Here is a tiny trained network, its code and every weight. The questions are about switching its units off for an input and a target symbol, where a switched-off unit gives its printed mean instead of its output.

import numpy as np


def w(rows, s, z=0):
    codes = np.array(rows[::2]) - 128.0
    scale = np.full(codes.shape[1], s)
    scale[-1] = z or s
    return codes * scale


def norm(h):
    return h / np.sqrt((h * h).mean(-1, keepdims=True) + 1e-5)


def f(y):
    return np.maximum(y, 0)


def softmax(a):
    e = np.exp(a - a.max(-1, keepdims=True))
    return e / e.sum(-1, keepdims=True)


def log_softmax(a):
    a = a - a.max(-1, keepdims=True)
    return a - np.log(np.exp(a).sum(-1, keepdims=True))


def net(x, mask):
    ids = ['αβγδεζηλμπσφψω'.index(c) for c in x.split()]
    T = len(ids)
    res = E[ids] + P[:T]
    u = 0
    for l in range(3):
        q, k, v = (norm(res) @ M[l].T for M in (Q, K, V))
        z = softmax(np.where(np.tri(T) > 0, q @ k.T / 4**0.5, -1e9)) @ v
        res = res + np.where(mask[u], z, O[l][:, -1]) @ O[l][:, :-1]
        u += 1
        y = f(norm(res) @ A[l][:, :-1].T + A[l][:, -1])
        res = res + np.where(mask[u : u + 4], y, B[l][:, -1]) @ B[l][:, :-1]
        u += 4
    return log_softmax(norm(res)[-1] @ U[:, :-1].T + U[:, -1])


Q, K, V, O, A, B = {}, {}, {}, {}, {}, {}
E = w([
[145,147,139,131,163,166,153],'α',
[111,117,99,227,57,55,30],'β',
[132,149,154,137,133,143,91],'γ',
[136,140,166,124,140,142,82],'δ',
[252,184,218,75,84,244,142],'ε',
[196,175,164,19,67,91,190],'ζ',
[125,158,142,124,135,137,80],'η',
[53,117,184,188,155,90,145],'λ',
[111,85,68,141,119,127,105],'μ',
[134,166,145,134,132,119,92],'π',
[160,125,138,120,165,181,141],'σ',
[165,130,107,97,198,176,174],'φ',
[125,160,158,160,130,153,96],'ψ',
[196,123,169,160,15,120,157],'ω',
],0.019)
P = w([
[205,114,82,198,186,162,255],'0',
[137,128,199,80,105,198,84],'1',
[128,125,194,89,100,189,92],'2',
[136,121,183,82,99,188,92],'3',
[140,124,188,69,104,175,87],'4',
[136,130,174,78,99,163,84],'5',
[141,136,168,84,98,165,91],'6',
[144,136,166,87,96,157,95],'7',
[150,140,153,86,99,154,96],'8',
[148,146,144,90,107,148,96],'9',
[146,154,150,90,94,137,100],'10',
[156,148,142,105,100,134,98],'11',
],0.0066)
Q[0] = w([
[169,131,161,120,161,255,137],'L0H1',
[65,69,45,155,228,153,146],'L0H1',
[134,146,181,175,113,192,49],'L0H1',
[102,187,116,145,190,105,154],'L0H1',
],0.0075)
K[0] = w([
[255,181,158,76,186,158,101],'L0H1',
[121,17,114,124,174,158,141],'L0H1',
[216,154,142,181,159,117,182],'L0H1',
[23,142,142,139,178,135,133],'L0H1',
],0.0085)
V[0] = w([
[56,133,237,104,198,57,237],'L0H1',
[111,18,134,145,148,108,101],'L0H1',
[199,99,51,116,151,148,46],'L0H1',
[207,93,253,91,178,121,134],'L0H1',
],0.0054)
O[0] = w([
[226,138,21,93,80,39,101,82],'L0H1',
[231,63,194,254,41,189,160,56],'L0H1',
[78,171,195,163,167,142,113,143],'L0H1',
[150,155,133,14,173,30,75,254],'L0H1',
],0.0049,0.0055)
A[0] = w([
[82,11,29,114,120,163,83,118],'L0N1',
[106,96,114,78,183,149,183,94],'L0N2',
[185,87,126,180,115,137,141,4],'L0N3',
[94,139,139,111,90,165,115,78],'L0N4',
],0.012,0.0036)
B[0] = w([
[2,166,232,11,11,165,128,221],'L0N1',
[88,162,155,151,42,68,20,239],'L0N2',
[30,58,91,210,242,252,74,155],'L0N3',
[186,131,91,73,109,59,165,252],'L0N4',
],0.007,0.0025)
Q[1] = w([
[182,95,140,129,36,87,200],'L1H1',
[121,152,99,161,198,102,125],'L1H1',
[141,119,99,110,101,187,189],'L1H1',
[85,203,117,83,244,121,30],'L1H1',
],0.012)
K[1] = w([
[164,150,157,78,9,136,165],'L1H1',
[118,115,123,176,160,144,157],'L1H1',
[184,152,191,110,145,95,123],'L1H1',
[123,119,50,156,242,179,90],'L1H1',
],0.013)
V[1] = w([
[169,114,68,105,101,104,159],'L1H1',
[253,147,108,128,85,183,113],'L1H1',
[166,73,49,126,208,170,57],'L1H1',
[122,150,66,206,207,54,188],'L1H1',
],0.0053)
O[1] = w([
[222,108,66,134,162,158,147,5],'L1H1',
[157,2,112,233,34,180,135,193],'L1H1',
[110,104,112,143,214,133,87,113],'L1H1',
[44,105,134,153,155,177,193,8],'L1H1',
],0.0078,0.0024)
A[1] = w([
[156,115,196,3,136,193,36,86],'L1N1',
[153,135,80,129,138,6,70,252],'L1N2',
[236,141,173,50,165,97,154,55],'L1N3',
[146,24,79,99,194,251,83,29],'L1N4',
],0.0051,0.0034)
B[1] = w([
[113,172,56,255,123,122,188,254],'L1N1',
[104,55,126,106,63,150,159,199],'L1N2',
[244,227,105,106,127,97,106,166],'L1N3',
[64,87,64,100,148,129,63,136],'L1N4',
],0.0075,0.0084)
Q[2] = w([
[122,67,162,85,82,161,138],'L2H1',
[139,7,177,97,36,174,140],'L2H1',
[95,127,209,98,130,245,180],'L2H1',
[220,69,124,20,53,141,186],'L2H1',
],0.014)
K[2] = w([
[93,172,207,107,33,80,103],'L2H1',
[122,148,240,113,1,103,44],'L2H1',
[121,208,241,138,142,73,81],'L2H1',
[151,175,123,79,42,158,56],'L2H1',
],0.011)
V[2] = w([
[116,78,190,17,152,97,94],'L2H1',
[95,115,165,141,154,130,210],'L2H1',
[172,174,146,140,185,1,176],'L2H1',
[97,140,46,87,117,166,181],'L2H1',
],0.0094)
O[2] = w([
[6,146,89,169,60,96,165,1],'L2H1',
[131,58,195,122,113,162,226,116],'L2H1',
[181,172,107,215,144,126,250,39],'L2H1',
[106,167,43,90,68,254,133,40],'L2H1',
],0.0087,0.0028)
A[2] = w([
[130,8,166,117,148,175,156,134],'L2N1',
[105,23,168,198,47,55,204,255],'L2N2',
[108,82,191,163,156,127,131,42],'L2N3',
[144,16,182,62,72,126,61,125],'L2N4',
],0.011,0.0015)
B[2] = w([
[150,203,112,99,106,78,100,161],'L2N1',
[68,2,70,119,192,182,126,201],'L2N2',
[147,94,65,73,66,70,133,165],'L2N3',
[105,102,127,192,87,145,215,254],'L2N4',
],0.014,0.0088)
U = w([
[159,128,150,210,183,81,159,138],'α',
[112,114,142,216,85,55,46,85],'β',
[120,141,73,131,129,204,72,162],'γ',
[113,188,35,204,116,123,122,76],'δ',
[192,113,176,118,141,216,102,234],'ε',
[149,134,107,88,83,68,201,71],'ζ',
[115,158,122,158,155,193,206,130],'η',
[123,74,92,58,189,96,125,203],'λ',
[74,144,184,54,77,190,111,97],'μ',
[66,188,168,156,162,78,144,135],'π',
[118,141,143,111,164,74,11,167],'σ',
[109,156,146,23,186,168,152,124],'φ',
[139,98,248,114,145,105,141,116],'ψ',
[182,83,132,190,69,178,194,1],'ω',
],0.013,0.0059)

Each question gives the input, a string of symbols that net reads in full, and the target symbol t.
The units are the heads (4 rows each of Q, K, V and O) and the neurons (one row each of A and B). Each row of codes is followed by its name. A weight is (code - 128) times the scale printed after its matrix; where a second scale follows, it is the last column's (O, A, B and U).
mask holds one flag per unit, layer by layer, with each layer's heads first. A switched-off unit (its flag False) gives its mean, the last column of its rows in O or B, instead of its output. The means were averaged over made-up inputs and are rounded, as every weight is.
A unit's drop is (log p(t) with every unit on - log p(t) with that unit switched off) / (log p(t) with every unit on - log p(t) with every unit switched off).
The circuit of an input: a set's keep is (log p(t) with only the set's units on - log p(t) with every unit switched off) / (log p(t) with every unit on - log p(t) with every unit switched off). Starting from the 12 units with the biggest drops (on a tie, the unit counted first), units are removed one at a time, each time the one whose removal leaves the highest keep (on an exact tie, the one counted first), for as long as the keep stays at least 0.8.
circuit, biggest first: the units of the circuit, biggest drop first
most important unit: the unit with the biggest drop
k most important neurons: the k neurons with the biggest drops, biggest first
k most important neurons of layer l: the k neurons of layer l with the biggest drops, biggest first
input λ μ π μ ω ω η α ψ γ α α, target φ: most important unit	L1H1
input η μ η γ, target π: 2 most important neurons of layer 2	L2N4, L2N2
input π ε γ σ μ γ γ γ, target η: circuit, biggest first	L2H1, L1H1, L0H1
input γ μ γ σ ζ β η γ ζ μ γ σ, target λ: 2 most important neurons	L0N1, L0N2
input ε φ γ ζ α γ π η γ, target σ: circuit, biggest first	L1H1, L2N4, L0H1
input δ α σ φ μ ψ ζ ζ σ π, target α: circuit, biggest first	L0N1, L0N2, L2H1
input γ σ γ σ δ μ γ, target λ: 4 most important neurons	L0N2, L0N1, L1N1, L2N2
input ψ σ σ α, target ζ: 2 most important neurons	L1N1, L0N2
input ζ δ ζ γ γ ω γ β α, target δ: circuit, biggest first	L2H1, L0N2, L2N4
input ζ λ λ π γ, target δ: circuit, biggest first	L0H1, L2H1
input σ λ α ψ γ γ μ μ σ, target β: 3 most important neurons	L0N2, L1N1, L0N1
input η δ δ ψ ω φ δ, target π: circuit, biggest first	L1H1, L0H1, L1N1
input δ ζ λ φ μ η ζ σ β ζ α, target α: circuit, biggest first	L0N1, L2H1, L0N2
input δ ψ β φ φ β δ, target α: circuit, biggest first	L0N2, L2H1
input δ β ε α ω β ε μ γ, target α: circuit, biggest first	L0N1, L2H1
input ζ ε π γ μ ψ β γ ε μ λ, target λ: most important unit	L2N2
input μ ζ α ω λ γ, target μ: 2 most important neurons of layer 0	L0N3, L0N1
input γ ζ σ η γ ε β δ, target λ: 3 most important neurons	L0N2, L0N1, L1N1
input ω α π π λ γ μ ζ γ μ γ φ, target ω: 4 most important neurons	L0N2, L2N4, L0N1, L0N3
input φ γ ε μ ψ α σ η η, target γ: most important unit	L1H1
input ψ β ζ η ε β α, target ζ: 3 most important neurons	L0N2, L1N1, L2N1
input π λ γ η, target η: 2 most important neurons	L1N1, L0N1
input μ σ σ ω ε γ π π, target μ: 2 most important neurons of layer 0	L0N3, L0N2
input ε α φ η, target σ: 2 most important neurons	L0N2, L2N4
input ε γ λ ε α, target σ: 2 most important neurons	L0N2, L2N4
input φ φ γ ε α δ σ δ, target γ: 2 most important neurons of layer 1	L1N4, L1N1
input δ γ ε γ η, target α: circuit, biggest first	L2H1
